Here is a tiny trained network, its code and every weight. The questions are about switching its units off for an input and a class, where a switched-off unit gives its printed mean instead of its output.

import numpy as np


def w(rows, s, z=0):
    codes = np.array(rows[::2]) - 128.0
    scale = np.full(codes.shape[1], s)
    scale[-1] = z or s
    return codes * scale


def norm(h):
    return h / np.sqrt((h * h).mean(-1, keepdims=True) + 1e-5)


def f(y):
    return y / 2 * (1 + np.tanh(0.7978845608 * (y + 0.044715 * y**3)))


def log_softmax(a):
    a = a - a.max(-1, keepdims=True)
    return a - np.log(np.exp(a).sum(-1, keepdims=True))


def net(x, mask):
    res = np.array(x, float).reshape(1, 6) / 4 @ E
    u = 0
    for l in range(2):
        y = f(norm(res) @ A[l][:, :-1].T + A[l][:, -1])
        res = res + np.where(mask[u : u + 5], y, B[l][:, -1]) @ B[l][:, :-1]
        u += 5
    return log_softmax(norm(res)[-1] @ U[:, :-1].T + U[:, -1])


A, B = {}, {}
E = w([
[127,109,186,173,102,126,168,129,184,98,121,226],'x0',
[116,83,63,81,91,122,154,132,190,154,101,83],'x1',
[2,50,74,122,122,78,182,119,125,74,146,90],'x2',
[139,126,142,194,82,192,205,126,151,175,177,60],'x3',
[71,211,109,204,85,118,132,198,135,83,124,86],'x4',
[73,140,103,173,110,178,115,144,151,191,115,88],'x5',
],0.0062)
A[0] = w([
[158,103,62,6,225,128,138,76,139,150,105,153,31],'L0N0',
[131,82,112,161,92,201,228,74,153,190,129,97,176],'L0N1',
[120,121,177,118,132,136,171,127,253,54,141,222,151],'L0N2',
[88,241,68,145,184,183,58,205,155,184,132,121,4],'L0N3',
[86,58,17,94,58,64,123,168,158,92,101,73,185],'L0N4',
],0.0055,0.0026)
B[0] = w([
[126,107,83,145,46,106,70,146,136,80,127,68,198],'L0N0',
[72,104,142,100,168,177,116,86,106,163,182,179,216],'L0N1',
[145,163,175,130,113,147,255,63,84,158,69,138,198],'L0N2',
[223,185,212,105,51,154,90,147,46,34,62,67,174],'L0N3',
[99,170,103,109,77,130,52,162,213,86,143,109,254],'L0N4',
],0.0079,0.0058)
A[1] = w([
[241,116,151,153,115,114,138,144,107,103,112,164,89],'L1N0',
[182,64,75,2,131,106,96,82,104,175,83,81,216],'L1N1',
[126,111,154,78,209,53,127,75,60,87,98,166,7],'L1N2',
[101,57,28,95,100,49,86,141,113,116,164,82,189],'L1N3',
[77,119,34,158,114,57,150,153,184,137,82,144,51],'L1N4',
],0.0081,0.0012)
B[1] = w([
[135,146,109,187,116,126,77,208,61,129,109,47,194],'L1N0',
[59,225,208,150,203,230,130,147,220,142,191,20,219],'L1N1',
[102,86,44,107,94,44,149,101,161,53,55,123,180],'L1N2',
[123,191,2,73,181,150,45,161,230,10,141,85,254],'L1N3',
[71,132,205,125,191,204,144,17,114,134,203,149,185],'L1N4',
],0.0079,0.0076)
U = w([
[150,51,52,54,138,68,65,233,118,215,182,191,2],'0',
[80,130,202,143,135,198,215,53,153,187,171,169,157],'1',
[148,108,108,140,49,40,147,126,61,66,37,176,168],'2',
[90,11,69,126,153,121,81,159,55,244,205,172,40],'3',
[226,182,189,192,124,168,60,203,81,160,93,70,128],'4',
[64,117,48,85,155,122,51,134,213,68,185,67,167],'5',
],0.011,0.0076)

Each question gives the input, the list of numbers given to net, and the class t.
The units are the neurons (one row each of A and B). Each row of codes is followed by its name. A weight is (code - 128) times the scale printed after its matrix; where a second scale follows, it is the last column's (A, B and U).
mask holds one flag per neuron, layer by layer. A switched-off neuron (its flag False) gives its mean, the last column of its row in B, instead of its output. The means were averaged over made-up inputs and are rounded, as every weight is.
A unit's drop is (log p(t) with every unit on - log p(t) with that unit switched off) / (log p(t) with every unit on - log p(t) with every unit switched off).
The circuit of an input: a set's keep is (log p(t) with only the set's units on - log p(t) with every unit switched off) / (log p(t) with every unit on - log p(t) with every unit switched off). Starting from all 10 units, units are removed one at a time, each time the one whose removal leaves the highest keep (on an exact tie, the one counted first), for as long as the keep stays at least 0.8.
circuit, biggest first: the units of the circuit, biggest drop first
most important unit: the unit with the biggest drop
top k neurons: the k neurons with the biggest drops, biggest first
top k neurons in layer l: the k neurons of layer l with the biggest drops, biggest first
drop when u is switched off: that unit's drop, to one decimal
input [8,5,-5,1,3,7], class 1: circuit, biggest first => (L1N3)
input [2,6,-6,6,5,-4], class 1: circuit, biggest first => (L0N1; L1N3)
input [1,-3,5,4,-1,6], class 1: circuit, biggest first => (L1N3; L0N0)
input [1,-7,-4,-8,-5,-3], class 2: circuit, biggest first => (L1N2; L1N3)
input [0,-3,4,4,4,-8], class 2: top 2 neurons => (L1N1; L1N3)
input [2,-5,-3,-7,5,1], class 2: top 2 neurons in layer 0 => (L0N4; L0N0)
input [-1,-5,3,7,2,7], class 1: top 2 neurons => (L1N3; L0N1)
input [-7,2,-5,4,-1,3], class 4: top 3 neurons => (L0N3; L1N3; L1N4)
input [0,8,-8,8,-4,4], class 1: circuit, biggest first => (L0N1; L1N3)
input [-3,-1,-1,3,0,-1], class 1: circuit, biggest first => (L1N3; L1N0)
input [5,-4,4,1,2,-2], class 2: top 2 neurons in layer 1 => (L1N1; L1N4)
input [5,0,6,-3,8,-5], class 1: top 3 neurons => (L0N2; L1N4; L1N3)
input [2,-8,2,4,4,-2], class 4: top 2 neurons => (L0N1; L1N4)
input [5,-1,5,2,1,7], class 1: most important unit => L1N3
input [4,-8,7,-8,2,2], class 2: top 2 neurons in layer 1 => (L1N2; L1N3)
input [-4,-3,-3,7,-8,-1], class 1: top 2 neurons => (L1N3; L0N1)
input [6,8,-7,0,-5,0], class 1: top 4 neurons => (L0N3; L1N3; L0N1; L0N2)
input [8,8,-2,1,1,-8], class 2: top 2 neurons in layer 1 => (L1N1; L1N4)
input [-5,5,-4,7,7,5], class 4: top 2 neurons => (L0N3; L1N3)
input [6,-1,-4,8,1,-1], class 1: most important unit => L0N1
input [-1,-7,7,4,-4,6], class 3: top 2 neurons in layer 1 => (L1N1; L1N3)
input [-1,-8,8,5,-7,6], class 3: top 3 neurons in layer 1 => (L1N1; L1N4; L1N3)
input [7,-3,-2,-4,0,2], class 2: drop when L1N1 is switched off => 0.1
input [3,-8,-6,-7,0,2], class 2: drop when L0N4 is switched off => 0.2
input [6,2,2,8,7,-5], class 1: drop when L1N3 is switched off => 0.0
